Here is a tiny trained network, its code and every weight. The questions are about switching its units off for an input and a target symbol, where a switched-off unit gives its printed mean instead of its output.

import numpy as np


def w(rows, s, z=0):
    codes = np.array(rows[::2]) - 128.0
    scale = np.full(codes.shape[1], s)
    scale[-1] = z or s
    return codes * scale


def f(y):
    return y / 2 * (1 + np.tanh(0.7978845608 * (y + 0.044715 * y**3)))


def softmax(a):
    e = np.exp(a - a.max(-1, keepdims=True))
    return e / e.sum(-1, keepdims=True)


def log_softmax(a):
    a = a - a.max(-1, keepdims=True)
    return a - np.log(np.exp(a).sum(-1, keepdims=True))


def net(x, mask):
    ids = ['αγδεζηθλξπστψω'.index(c) for c in x.split()]
    T = len(ids)
    res = E[ids] + P[:T]
    u = 0
    for l in range(2):
        q, k, v = (res @ M[l].T for M in (Q, K, V))
        z = softmax(np.where(np.tri(T) > 0, q @ k.T / 3**0.5, -1e9)) @ v
        res = res + np.where(mask[u], z, O[l][:, -1]) @ O[l][:, :-1]
        u += 1
        y = f(res @ A[l][:, :-1].T + A[l][:, -1])
        res = res + np.where(mask[u : u + 12], y, B[l][:, -1]) @ B[l][:, :-1]
        u += 12
    return log_softmax(res[-1] @ U[:, :-1].T + U[:, -1])


Q, K, V, O, A, B = {}, {}, {}, {}, {}, {}
E = w([
[81,151,214,136],'α',
[101,195,131,64],'γ',
[183,108,128,178],'δ',
[185,99,145,109],'ε',
[239,69,93,64],'ζ',
[199,128,219,203],'η',
[36,147,100,76],'θ',
[153,232,48,158],'λ',
[120,124,99,169],'ξ',
[177,185,108,129],'π',
[106,253,68,118],'σ',
[127,157,182,22],'τ',
[109,41,148,180],'ψ',
[60,115,167,94],'ω',
],0.0059)
P = w([
[41,134,111,201],'0',
[204,166,226,92],'1',
[203,73,12,130],'2',
[202,166,228,97],'3',
[203,74,6,132],'4',
[199,170,225,99],'5',
[200,72,2,137],'6',
],0.0057)
Q[0] = w([
[135,52,188,2],'L0H1',
[202,140,24,141],'L0H1',
[251,141,9,67],'L0H1',
],0.0092)
K[0] = w([
[132,24,87,125],'L0H1',
[206,118,189,95],'L0H1',
[250,115,164,117],'L0H1',
],0.012)
V[0] = w([
[158,148,252,41],'L0H1',
[123,99,185,69],'L0H1',
[97,136,120,39],'L0H1',
],0.0025)
O[0] = w([
[207,114,148,2,254],'L0H1',
[190,126,94,52,146],'L0H1',
[91,116,130,41,111],'L0H1',
],0.0021,0.00042)
A[0] = w([
[161,54,200,151,132],'L0N1',
[147,172,175,92,42],'L0N2',
[174,90,170,162,138],'L0N3',
[143,22,60,215,181],'L0N4',
[187,166,123,125,96],'L0N5',
[64,135,171,90,105],'L0N6',
[103,69,86,127,54],'L0N7',
[130,150,175,120,84],'L0N8',
[103,55,15,27,237],'L0N9',
[150,109,2,130,8],'L0N10',
[33,47,51,145,13],'L0N11',
[199,50,134,74,4],'L0N12',
],0.011,0.0023)
B[0] = w([
[99,55,171,146,160],'L0N1',
[155,160,135,43,148],'L0N2',
[140,78,167,132,157],'L0N3',
[156,242,154,195,206],'L0N4',
[171,86,96,94,161],'L0N5',
[72,94,177,126,129],'L0N6',
[165,139,115,104,117],'L0N7',
[133,130,147,76,136],'L0N8',
[177,165,199,249,254],'L0N9',
[88,65,160,91,184],'L0N10',
[194,64,33,80,130],'L0N11',
[75,108,44,75,151],'L0N12',
],0.016,0.0034)
Q[1] = w([
[217,163,57,171],'L1H1',
[100,255,110,33],'L1H1',
[70,247,222,239],'L1H1',
],0.017)
K[1] = w([
[166,120,37,142],'L1H1',
[146,234,141,88],'L1H1',
[5,189,118,162],'L1H1',
],0.023)
V[1] = w([
[2,131,7,101],'L1H1',
[55,67,241,111],'L1H1',
[120,255,170,118],'L1H1',
],0.016)
O[1] = w([
[2,96,42,204,2],'L1H1',
[67,77,236,115,218],'L1H1',
[98,251,147,107,250],'L1H1',
],0.014,0.0053)
A[1] = w([
[84,75,130,184,95],'L1N1',
[85,97,73,183,73],'L1N2',
[113,175,68,129,129],'L1N3',
[96,82,106,10,71],'L1N4',
[111,204,123,141,168],'L1N5',
[173,130,36,135,104],'L1N6',
[105,129,177,157,253],'L1N7',
[140,147,135,85,10],'L1N8',
[81,156,88,170,105],'L1N9',
[82,126,182,137,2],'L1N10',
[165,149,129,147,183],'L1N11',
[127,113,103,118,96],'L1N12',
],0.011,0.0057)
B[1] = w([
[171,70,171,154,173],'L1N1',
[166,186,110,31,193],'L1N2',
[106,176,182,184,212],'L1N3',
[97,173,5,160,191],'L1N4',
[59,107,94,112,248],'L1N5',
[163,110,229,149,202],'L1N6',
[82,83,148,59,235],'L1N7',
[196,118,118,189,180],'L1N8',
[173,44,51,147,212],'L1N9',
[162,167,97,231,200],'L1N10',
[116,144,102,93,198],'L1N11',
[145,142,123,169,126],'L1N12',
],0.02,0.017)
U = w([
[102,30,218,172,126],'α',
[43,70,22,87,146],'γ',
[87,225,137,137,102],'δ',
[91,172,89,15,255],'ε',
[207,187,78,82,74],'ζ',
[141,113,240,18,163],'η',
[223,88,165,165,100],'θ',
[148,186,27,209,111],'λ',
[141,135,166,255,83],'ξ',
[31,127,90,226,127],'π',
[178,85,31,178,59],'σ',
[3,112,213,75,185],'τ',
[167,167,231,144,82],'ψ',
[145,33,143,23,182],'ω',
],0.0035,0.0045)

Each question gives the input, a string of symbols that net reads in full, and the target symbol t.
The units are the heads (3 rows each of Q, K, V and O) and the neurons (one row each of A and B). Each row of codes is followed by its name. A weight is (code - 128) times the scale printed after its matrix; where a second scale follows, it is the last column's (O, A, B and U).
mask holds one flag per unit, layer by layer, with each layer's heads first. A switched-off unit (its flag False) gives its mean, the last column of its rows in O or B, instead of its output. The means were averaged over made-up inputs and are rounded, as every weight is.
A unit's drop is (log p(t) with every unit on - log p(t) with that unit switched off) / (log p(t) with every unit on - log p(t) with every unit switched off).
The circuit of an input: a set's keep is (log p(t) with only the set's units on - log p(t) with every unit switched off) / (log p(t) with every unit on - log p(t) with every unit switched off). Starting from the 12 units with the biggest drops (on a tie, the unit counted first), units are removed one at a time, each time the one whose removal leaves the highest keep (on an exact tie, the one counted first), for as long as the keep stays at least 0.8.
units of the circuit, in order: the units of the circuit, biggest drop first
unit that matters most: the unit with the biggest drop
k most important neurons: the k neurons with the biggest drops, biggest first
k most important neurons of layer l: the k neurons of layer l with the biggest drops, biggest first
input ω λ γ π γ α, target ξ: units of the circuit, in order : L1N10, L1H1, L0N6
input θ γ ξ γ ψ, target θ: 2 most important neurons : L0N11, L1N6
input ζ ψ ξ ε τ γ σ, target ζ: units of the circuit, in order : L1H1, L0N9
input λ θ ψ ε ω α, target ξ: 4 most important neurons : L1N10, L0N9, L0N4, L1N4
input ε σ λ, target ε: 4 most important neurons of layer 0 : L0N10, L0N12, L0N9, L0N4
input σ τ π δ, target ω: units of the circuit, in order : L0N4, L0N9, L1H1
input τ π ψ γ γ, target τ: most important neuron : L0N9
input α π ξ δ ω λ, target ψ: 2 most important neurons : L0N10, L0N1
input ε θ ψ, target ε: units of the circuit, in order : L0N4, L1H1, L1N5
input γ δ δ η τ ω, target π: 4 most important neurons of layer 0 : L0N9, L0N11, L0N4, L0N6
input σ τ θ α τ θ η, target σ: units of the circuit, in order : L1H1, L1N9, L0N4, L0N9
input τ ζ ψ η π δ τ, target τ: 3 most important neurons of layer 0 : L0N9, L0N12, L0N11
input ζ θ η σ ξ, target ζ: units of the circuit, in order : L1H1, L0N4
input θ ω η σ α δ, target ω: units of the circuit, in order : L1N3, L1N10
input ξ ω ψ γ π, target ξ: most important neuron of layer 0 : L0N11
input ε γ θ γ α ζ, target σ: units of the circuit, in order : L1H1, L0N12, L0N4, L1N7
input ψ γ α τ ξ ω γ, target ψ: 2 most important neurons : L0N11, L1N6
input η π δ ω ε π ψ, target η: units of the circuit, in order : L0N10, L0N9, L1H1, L1N10
input π ε θ π τ ζ, target σ: 4 most important neurons of layer 0 : L0N12, L0N4, L0N5, L0N1
input γ γ ω σ, target δ: units of the circuit, in order : L1H1, L0N1, L1N9
input ε γ τ, target ε: units of the circuit, in order : L1N6, L1N10, L1N1
input θ δ τ, target θ: unit that matters most : L0N11
input α τ θ, target α: 3 most important neurons of layer 0 : L0N9, L0N4, L0N12
input α ε τ ε η, target α: 2 most important neurons : L0N4, L0N9
input τ τ δ σ ω π, target ζ: 4 most important neurons : L0N4, L0N5, L0N10, L1N7
input ω ω ω σ η, target ω: 4 most important neurons : L0N11, L0N9, L0N6, L1N10
input π η τ γ ω η π, target π: most important neuron of layer 1 : L1N5
input π γ ω ω η γ ω, target π: 2 most important neurons : L0N9, L0N12
input γ δ ε ξ τ ψ ζ, target γ: 3 most important neurons : L0N9, L0N4, L0N1
input π γ ζ, target π: 3 most important neurons of layer 1 : L1N5, L1N3, L1N2
